Here is a tiny trained network, its code and every weight. The questions are about switching its units off for an input and a target symbol, where a switched-off unit gives its printed mean instead of its output.

import numpy as np


def w(rows, s, z=0):
    codes = np.array(rows[::2]) - 128.0
    scale = np.full(codes.shape[1], s)
    scale[-1] = z or s
    return codes * scale


def f(y):
    return np.maximum(y, 0)


def softmax(a):
    e = np.exp(a - a.max(-1, keepdims=True))
    return e / e.sum(-1, keepdims=True)


def log_softmax(a):
    a = a - a.max(-1, keepdims=True)
    return a - np.log(np.exp(a).sum(-1, keepdims=True))


def net(x, mask):
    ids = ['αβζπτφψω'.index(c) for c in x.split()]
    T = len(ids)
    res = E[ids] + P[:T]
    r = res
    for j in range(3):
        rows = slice(4 * j, 4 * j + 4)
        q, k, v = (r @ M[0][rows].T for M in (Q, K, V))
        z = softmax(np.where(np.tri(T) > 0, q @ k.T / 4**0.5, -1e9)) @ v
        o = O[0][rows]
        res = res + np.where(mask[j], z, o[:, -1]) @ o[:, :-1]
    y = f(res @ A[0][:, :-1].T + A[0][:, -1])
    res = res + np.where(mask[3:19], y, B[0][:, -1]) @ B[0][:, :-1]
    return log_softmax(res[-1] @ U[:, :-1].T + U[:, -1])


Q, K, V, O, A, B = {}, {}, {}, {}, {}, {}
E = w([
[119,156,179,199,83,80,154,148],'α',
[153,155,174,126,137,149,198,199],'β',
[221,175,188,168,76,121,80,144],'ζ',
[199,166,129,165,134,105,163,100],'π',
[95,207,185,166,92,100,49,107],'τ',
[136,118,192,104,47,72,76,249],'φ',
[198,165,144,80,139,158,128,177],'ψ',
[96,215,155,116,163,135,146,107],'ω',
],0.014)
P = w([
[141,131,69,79,98,83,145,155],'0',
[131,159,215,78,151,137,120,95],'1',
[162,181,157,83,144,110,122,143],'2',
[103,160,172,98,91,140,145,108],'3',
[141,126,123,190,247,162,88,176],'4',
[102,137,97,186,144,177,133,154],'5',
[185,147,173,55,200,78,99,145],'6',
[91,165,117,124,57,165,182,114],'7',
[110,134,169,53,74,119,174,86],'8',
[125,177,88,207,168,195,115,197],'9',
[176,106,210,116,109,111,118,90],'10',
[128,113,226,127,195,106,102,139],'11',
[118,164,125,92,107,136,179,105],'12',
],0.013)
Q[0] = w([
[105,171,54,72,1,161,161,97],'H0',
[157,82,227,32,136,26,147,30],'H0',
[129,199,155,145,49,173,172,121],'H0',
[174,149,119,133,73,127,154,125],'H0',
[172,167,172,153,108,111,165,133],'H1',
[157,165,129,111,127,133,122,139],'H1',
[143,121,142,159,121,127,147,129],'H1',
[118,168,188,149,121,122,150,161],'H1',
[118,72,65,126,125,121,114,124],'H2',
[113,103,123,111,115,146,101,135],'H2',
[168,235,207,187,87,125,157,141],'H2',
[90,73,95,135,153,118,82,91],'H2',
],0.027)
K[0] = w([
[138,144,58,222,200,135,76,205],'H0',
[87,47,75,135,50,245,128,93],'H0',
[136,189,60,138,104,103,130,172],'H0',
[100,164,79,137,158,130,115,165],'H0',
[125,149,75,98,104,96,120,111],'H1',
[106,112,86,140,118,120,109,113],'H1',
[120,135,127,101,127,118,125,130],'H1',
[132,114,61,110,131,114,108,149],'H1',
[112,144,154,156,159,146,144,128],'H2',
[148,146,134,134,121,128,131,145],'H2',
[133,159,3,116,92,71,125,146],'H2',
[92,125,171,156,125,153,119,117],'H2',
],0.028)
V[0] = w([
[91,188,60,86,167,145,85,39],'H0',
[12,156,125,99,186,102,198,165],'H0',
[108,108,128,41,97,210,54,161],'H0',
[181,142,118,77,167,184,171,135],'H0',
[117,129,154,146,98,165,152,151],'H1',
[128,147,158,68,99,176,133,137],'H1',
[146,121,76,39,126,105,91,74],'H1',
[110,200,221,142,100,146,194,79],'H1',
[255,100,160,205,103,136,76,121],'H2',
[110,59,92,190,59,51,139,91],'H2',
[158,69,131,132,108,135,149,221],'H2',
[74,170,119,171,75,168,37,188],'H2',
],0.021)
O[0] = w([
[54,214,141,97,169,108,153,78,49],'H0',
[76,157,12,152,183,105,131,114,72],'H0',
[98,133,104,113,1,147,135,100,65],'H0',
[121,100,133,43,126,59,125,106,65],'H0',
[133,147,120,158,119,104,112,122,101],'H1',
[108,180,104,117,163,145,85,114,161],'H1',
[122,108,124,42,164,206,138,117,200],'H1',
[54,168,178,134,131,90,86,187,151],'H1',
[151,184,109,173,139,164,236,63,145],'H2',
[123,52,135,121,114,57,235,115,207],'H2',
[180,144,97,169,127,78,100,65,186],'H2',
[187,193,63,67,123,75,145,198,254],'H2',
],0.016,0.0076)
A[0] = w([
[34,111,153,214,151,176,65,174,32],'N0',
[133,97,97,237,254,152,122,214,4],'N1',
[71,130,126,33,54,81,123,37,121],'N2',
[151,124,120,162,107,164,194,83,244],'N3',
[103,121,36,180,16,195,134,167,17],'N4',
[245,176,176,114,141,101,129,177,211],'N5',
[12,69,112,111,93,128,150,201,123],'N6',
[143,188,137,99,80,59,167,223,119],'N7',
[107,103,60,120,190,97,86,140,35],'N8',
[6,163,56,160,209,107,131,93,34],'N9',
[206,124,136,53,220,170,99,53,244],'N10',
[49,14,81,167,176,153,113,83,86],'N11',
[124,192,170,148,82,208,107,208,54],'N12',
[49,224,95,142,111,152,157,88,36],'N13',
[124,148,24,107,161,193,149,194,65],'N14',
[110,97,147,191,78,21,198,94,202],'N15',
],0.0063,0.0019)
B[0] = w([
[225,220,84,115,47,89,219,147,164],'N0',
[91,87,149,124,29,92,75,166,185],'N1',
[108,89,144,135,82,89,110,242,150],'N2',
[93,222,168,119,75,39,31,81,183],'N3',
[74,106,142,102,251,229,97,203,160],'N4',
[27,77,121,129,161,142,148,73,252],'N5',
[195,175,120,105,162,151,131,72,165],'N6',
[75,101,101,193,196,151,143,69,240],'N7',
[83,47,128,109,192,127,149,114,162],'N8',
[97,34,158,156,86,153,152,133,161],'N9',
[133,157,120,154,124,198,145,218,197],'N10',
[194,86,129,127,118,110,159,65,154],'N11',
[89,97,102,157,105,54,191,68,197],'N12',
[143,60,130,94,147,126,119,166,175],'N13',
[114,159,141,155,67,60,65,61,192],'N14',
[182,254,131,61,191,216,99,160,192],'N15',
],0.0081,0.027)
U = w([
[170,154,195,97,227,140,150,221,166],'α',
[80,206,121,114,114,179,179,128,249],'β',
[155,97,189,76,123,183,174,111,134],'ζ',
[118,151,138,3,97,163,139,189,77],'π',
[57,118,105,71,141,165,174,157,197],'τ',
[115,132,102,84,131,242,124,166,33],'φ',
[186,115,89,51,169,140,109,90,52],'ψ',
[140,116,148,157,136,115,109,178,75],'ω',
],0.0041,0.002)

Each question gives the input, a string of symbols that net reads in full, and the target symbol t.
The units are the heads (4 rows each of Q, K, V and O) and the neurons (one row each of A and B). Each row of codes is followed by its name. A weight is (code - 128) times the scale printed after its matrix; where a second scale follows, it is the last column's (O, A, B and U).
mask holds one flag per unit, heads first, then neurons. A switched-off unit (its flag False) gives its mean, the last column of its rows in O or B, instead of its output. The means were averaged over made-up inputs and are rounded, as every weight is.
A unit's drop is (log p(t) with every unit on - log p(t) with that unit switched off) / (log p(t) with every unit on - log p(t) with every unit switched off).
The circuit of an input: a set's keep is (log p(t) with only the set's units on - log p(t) with every unit switched off) / (log p(t) with every unit on - log p(t) with every unit switched off). Starting from the 12 units with the biggest drops (on a tie, the unit counted first), units are removed one at a time, each time the one whose removal leaves the highest keep (on an exact tie, the one counted first), for as long as the keep stays at least 0.8.
units of the circuit, in order: the units of the circuit, biggest drop first
most important unit: the unit with the biggest drop
top k neurons: the k neurons with the biggest drops, biggest first
heads that matter: for each layer, one digit per head in row order, 1 if its drop is at least 0.15 and else 0, layers parted by /
input φ τ α τ ζ ω β τ τ, target ψ: units of the circuit, in order -> (H2)
input τ ψ φ τ β ψ, target φ: top 2 neurons -> (N4; N6)
input α π π π, target α: units of the circuit, in order -> (N15; H2; H1)
input π β ψ β τ π, target π: heads that matter -> 100
input π φ τ φ φ α φ φ β π, target φ: heads that matter -> 100
input ω ζ π φ τ τ β π φ β ψ ψ, target π: units of the circuit, in order -> (H2; N0)
input π τ π π τ α, target ζ: top 2 neurons -> (N11; N4)
input α τ τ τ φ τ, target α: units of the circuit, in order -> (N15; H2; H1)
input ζ τ β π τ τ τ ζ α, target β: heads that matter -> 001
input τ α ζ π ω π τ α τ α τ, target ω: top 4 neurons -> (N1; N14; N15; N4)
input τ τ τ τ τ β α π π τ ζ, target α: top 3 neurons -> (N12; N10; N9)
input ζ ω ψ π τ ω, target π: top 2 neurons -> (N2; N13)
input π ζ α ω α τ φ π φ ψ α, target α: top 2 neurons -> (N5; N10)
input ψ τ τ φ, target π: units of the circuit, in order -> (H0)
input π α ω ω, target α: top 3 neurons -> (N10; N5; N12)
input ζ τ β α τ ζ φ φ, target β: heads that matter -> 001
input ψ τ π π ω, target φ: top 3 neurons -> (N13; N10; N9)
input τ τ φ ζ π π, target φ: top 2 neurons -> (N4; N6)
input α φ π π ω, target φ: heads that matter -> 100
input α τ α τ π τ ζ β ζ ψ τ α, target α: most important unit -> N15
input α β φ φ φ φ, target α: top 2 neurons -> (N4; N15)
input ψ ζ α ζ τ τ ω ζ ζ, target φ: heads that matter -> 011
input τ τ ζ τ τ τ τ φ α τ τ ψ, target τ: units of the circuit, in order -> (H2; N5; N7)
